Below is a small trained network, with its code and all its weights. Each question gives an input and a class and asks what happens when units are switched off, that is, made to give their printed mean instead of their output.

import numpy as np


def w(rows, s, z=0):
    codes = np.array(rows[::2]) - 128.0
    scale = np.full(codes.shape[1], s)
    scale[-1] = z or s
    return codes * scale


def norm(h):
    return h / np.sqrt((h * h).mean(-1, keepdims=True) + 1e-5)


def f(y):
    return np.maximum(y, 0)


def log_softmax(a):
    a = a - a.max(-1, keepdims=True)
    return a - np.log(np.exp(a).sum(-1, keepdims=True))


def net(x, mask):
    res = np.array(x, float).reshape(1, 8) / 4 @ E
    u = 0
    for l in range(3):
        y = f(norm(res) @ A[l][:, :-1].T + A[l][:, -1])
        res = res + np.where(mask[u : u + 8], y, B[l][:, -1]) @ B[l][:, :-1]
        u += 8
    return log_softmax(norm(res)[-1] @ U[:, :-1].T + U[:, -1])


A, B = {}, {}
E = w([
[125,173,109],'x0',
[128,140,124],'x1',
[252,160,57],'x2',
[128,121,131],'x3',
[132,112,131],'x4',
[129,130,128],'x5',
[42,99,57],'x6',
[126,128,128],'x7',
],0.0027)
A[0] = w([
[131,186,173,176],'L0N0',
[126,95,168,179],'L0N1',
[61,106,136,120],'L0N2',
[120,45,82,142],'L0N3',
[174,102,131,107],'L0N4',
[172,103,78,167],'L0N5',
[46,124,148,170],'L0N6',
[138,71,3,4],'L0N7',
],0.006,0.0025)
B[0] = w([
[129,124,183,196],'L0N0',
[137,218,148,195],'L0N1',
[199,102,49,213],'L0N2',
[129,186,67,183],'L0N3',
[188,127,77,158],'L0N4',
[106,201,145,186],'L0N5',
[170,50,147,253],'L0N6',
[58,255,100,170],'L0N7',
],0.0042,0.0033)
A[1] = w([
[159,84,116,111],'L1N0',
[118,89,89,76],'L1N1',
[160,117,69,151],'L1N2',
[108,142,169,53],'L1N3',
[119,150,157,197],'L1N4',
[138,105,176,248],'L1N5',
[165,177,144,111],'L1N6',
[56,99,1,219],'L1N7',
],0.0076,0.0017)
B[1] = w([
[30,198,144,150],'L1N0',
[125,17,63,158],'L1N1',
[14,177,239,176],'L1N2',
[77,181,191,145],'L1N3',
[95,70,42,165],'L1N4',
[2,246,71,198],'L1N5',
[178,25,135,184],'L1N6',
[131,97,80,254],'L1N7',
],0.0033,0.0048)
A[2] = w([
[164,55,135,85],'L2N0',
[81,73,166,106],'L2N1',
[119,185,83,171],'L2N2',
[25,8,102,254],'L2N3',
[81,179,206,100],'L2N4',
[114,100,253,60],'L2N5',
[141,144,212,118],'L2N6',
[120,179,206,180],'L2N7',
],0.0046,0.0026)
B[2] = w([
[98,126,179,131],'L2N0',
[144,183,77,155],'L2N1',
[86,136,164,177],'L2N2',
[197,99,130,254],'L2N3',
[15,81,254,167],'L2N4',
[97,55,139,149],'L2N5',
[43,150,73,157],'L2N6',
[156,87,186,185],'L2N7',
],0.0055,0.0047)
U = w([
[56,63,217,225],'0',
[225,182,199,148],'1',
[46,107,217,200],'2',
[237,192,169,6],'3',
[108,2,55,115],'4',
[80,196,38,169],'5',
[127,15,33,45],'6',
[76,225,50,94],'7',
],0.009,0.0015)

Each question gives the input, the list of numbers given to net, and the class t.
The units are the neurons (one row each of A and B). Each row of codes is followed by its name. A weight is (code - 128) times the scale printed after its matrix; where a second scale follows, it is the last column's (A, B and U).
mask holds one flag per neuron, layer by layer. A switched-off neuron (its flag False) gives its mean, the last column of its row in B, instead of its output. The means were averaged over made-up inputs and are rounded, as every weight is.
A unit's drop is (log p(t) with every unit on - log p(t) with that unit switched off) / (log p(t) with every unit on - log p(t) with every unit switched off).
The circuit of an input: a set's keep is (log p(t) with only the set's units on - log p(t) with every unit switched off) / (log p(t) with every unit on - log p(t) with every unit switched off). Starting from the 12 units with the biggest drops (on a tie, the unit counted first), units are removed one at a time, each time the one whose removal leaves the highest keep (on an exact tie, the one counted first), for as long as the keep stays at least 0.8.
circuit, biggest first: the units of the circuit, biggest drop first
k most important neurons: the k neurons with the biggest drops, biggest first
k most important neurons of layer l: the k neurons of layer l with the biggest drops, biggest first
drop of u: that unit's drop, to one decimal
input [-3,2,2,-1,0,-7,6,5], class 5: circuit, biggest first : [L0N7]
input [4,-3,8,6,6,7,3,4], class 7: circuit, biggest first : [L2N3 L1N2]
input [5,-6,-2,0,0,8,1,8], class 6: 3 most important neurons : [L1N1 L0N1 L2N3]
input [-5,5,5,0,5,1,1,0], class 5: circuit, biggest first : [L0N7 L2N3]
input [1,7,2,-4,-7,2,0,-4], class 3: 4 most important neurons : [L1N5 L2N4 L2N6 L1N7]
input [-2,-2,1,-8,4,4,6,-6], class 5: 3 most important neurons of layer 0 : [L0N7 L0N3 L0N5]
input [-4,3,-3,1,-7,-3,1,-3], class 4: 3 most important neurons : [L0N2 L1N1 L2N3]
input [1,7,-8,-1,-4,8,2,-8], class 6: 2 most important neurons of layer 2 : [L2N3 L2N4]
input [-8,6,1,7,-1,-1,6,7], class 5: 3 most important neurons : [L0N7 L0N3 L1N6]
input [-4,-3,2,3,8,3,0,-3], class 1: 4 most important neurons of layer 1 : [L1N5 L1N7 L1N1 L1N2]
input [7,-8,3,6,4,-3,1,-1], class 7: 2 most important neurons : [L2N3 L2N4]
input [-5,3,7,1,7,-1,2,4], class 5: 2 most important neurons of layer 2 : [L2N3 L2N7]
input [-5,5,-4,2,2,-1,1,2], class 4: 2 most important neurons : [L2N3 L0N2]
input [-4,1,-7,-8,-8,5,2,5], class 4: 2 most important neurons : [L0N2 L2N3]
input [-8,1,-8,-3,0,6,5,-5], class 4: most important neuron : [L2N3]
input [-8,2,3,6,-3,-8,7,-2], class 5: drop of L0N3 : 0.1
